Here is a tiny trained network, its code and every weight. The questions are about switching its units off for an input and a class, where a switched-off unit gives its printed mean instead of its output.

import numpy as np


def w(rows, s, z=0):
    codes = np.array(rows[::2]) - 128.0
    scale = np.full(codes.shape[1], s)
    scale[-1] = z or s
    return codes * scale


def f(y):
    return np.maximum(y, 0)


def log_softmax(a):
    a = a - a.max(-1, keepdims=True)
    return a - np.log(np.exp(a).sum(-1, keepdims=True))


def net(x, mask):
    res = np.array(x, float).reshape(1, 3) / 4 @ E
    y = f(res @ A[0][:, :-1].T + A[0][:, -1])
    res = res + np.where(mask, y, B[0][:, -1]) @ B[0][:, :-1]
    return log_softmax(res[-1] @ U[:, :-1].T + U[:, -1])


A, B = {}, {}
E = w([
[104,2,194,232,94],'x0',
[17,100,43,124,177],'x1',
[47,193,177,115,14],'x2',
],0.0075)
A[0] = w([
[68,159,162,172,80,59],'n1',
[2,117,64,148,170,122],'n2',
[152,144,70,36,134,81],'n3',
[85,18,128,158,95,75],'n4',
[165,167,160,102,20,122],'n5',
[203,135,133,95,88,129],'n6',
[147,93,130,115,179,41],'n7',
[138,123,101,138,131,1],'n8',
[107,193,62,138,188,125],'n9',
[66,132,86,88,39,77],'n10',
[128,72,120,178,106,39],'n11',
[61,146,100,120,57,70],'n12',
[134,168,76,48,126,44],'n13',
[207,124,89,154,170,91],'n14',
[149,81,135,89,189,48],'n15',
[113,143,105,32,142,52],'n16',
[37,170,52,160,169,132],'n17',
[185,217,172,101,135,65],'n18',
[113,18,188,141,107,48],'n19',
[183,198,158,64,129,198],'n20',
[210,66,165,218,109,118],'n21',
[68,122,114,110,75,51],'n22',
[113,103,156,156,135,67],'n23',
[208,118,166,159,194,101],'n24',
[80,68,100,80,185,82],'n25',
[37,85,164,194,102,135],'n26',
[56,157,199,101,62,63],'n27',
[110,78,156,140,113,40],'n28',
[152,203,81,107,89,179],'n29',
[141,76,44,141,180,97],'n30',
],0.012,0.0062)
B[0] = w([
[83,99,64,45,57,176],'n1',
[201,107,194,215,30,221],'n2',
[49,153,47,156,170,200],'n3',
[61,186,93,124,223,197],'n4',
[66,42,81,101,79,226],'n5',
[111,72,237,200,116,194],'n6',
[26,148,153,132,146,150],'n7',
[77,236,216,205,246,128],'n8',
[84,132,185,195,143,205],'n9',
[65,75,55,55,94,185],'n10',
[39,206,144,146,194,159],'n11',
[55,55,65,73,113,179],'n12',
[8,186,123,141,221,191],'n13',
[35,81,69,88,73,191],'n14',
[48,122,69,23,98,159],'n15',
[49,224,183,145,223,177],'n16',
[115,82,206,209,100,210],'n17',
[40,124,176,181,144,203],'n18',
[1,199,121,112,187,195],'n19',
[76,82,143,206,183,254],'n20',
[56,102,138,200,138,231],'n21',
[65,100,127,96,100,157],'n22',
[40,205,119,174,210,147],'n23',
[57,41,90,64,53,201],'n24',
[86,85,132,101,35,177],'n25',
[127,124,128,194,199,216],'n26',
[66,95,80,128,180,204],'n27',
[91,122,160,133,202,151],'n28',
[66,100,86,148,167,227],'n29',
[61,67,56,56,73,196],'n30',
],0.0089,0.0095)
U = w([
[103,95,37,10,102,45],'0',
[123,172,90,144,192,33],'1',
[142,89,135,173,100,219],'2',
[160,92,100,167,139,195],'3',
[230,211,174,92,143,2],'4',
[248,232,145,129,89,2],'5',
],0.014,0.0066)

Each question gives the input, the list of numbers given to net, and the class t.
The units are the neurons (one row each of A and B). Each row of codes is followed by its name. A weight is (code - 128) times the scale printed after its matrix; where a second scale follows, it is the last column's (A, B and U).
mask holds one flag per neuron, in row order. A switched-off neuron (its flag False) gives its mean, the last column of its row in B, instead of its output. The means were averaged over made-up inputs and are rounded, as every weight is.
A unit's drop is (log p(t) with every unit on - log p(t) with that unit switched off) / (log p(t) with every unit on - log p(t) with every unit switched off).
The circuit of an input: a set's keep is (log p(t) with only the set's units on - log p(t) with every unit switched off) / (log p(t) with every unit on - log p(t) with every unit switched off). Starting from the 12 units with the biggest drops (on a tie, the unit counted first), units are removed one at a time, each time the one whose removal leaves the highest keep (on an exact tie, the one counted first), for as long as the keep stays at least 0.8.
circuit, biggest first: the units of the circuit, biggest drop first
top k neurons: the k neurons with the biggest drops, biggest first
drop when u is switched off: that unit's drop, to one decimal
input [-6,-7,-1], class 2: circuit, biggest first : [n6]
input [1,-5,5], class 0: top 2 neurons : [n5 n2]
input [1,7,-6], class 2: top 4 neurons : [n2 n17 n9 n10]
input [-6,5,-3], class 1: top 3 neurons : [n13 n16 n3]
input [-6,-6,-8], class 0: top 3 neurons : [n24 n14 n15]
input [5,5,1], class 1: top 2 neurons : [n4 n19]
input [-1,-3,-4], class 0: top 3 neurons : [n2 n17 n24]
input [-2,1,0], class 3: top 2 neurons : [n19 n4]
input [0,-2,0], class 3: top 2 neurons : [n2 n17]
input [-7,7,6], class 1: top 2 neurons : [n16 n13]
input [2,-1,7], class 0: drop when n26 is switched off : 0.0
input [-1,2,1], class 3: drop when n21 is switched off : 0.1
input [1,7,3], class 2: drop when n2 is switched off : 0.4
input [2,-5,-7], class 0: circuit, biggest first : [n24]
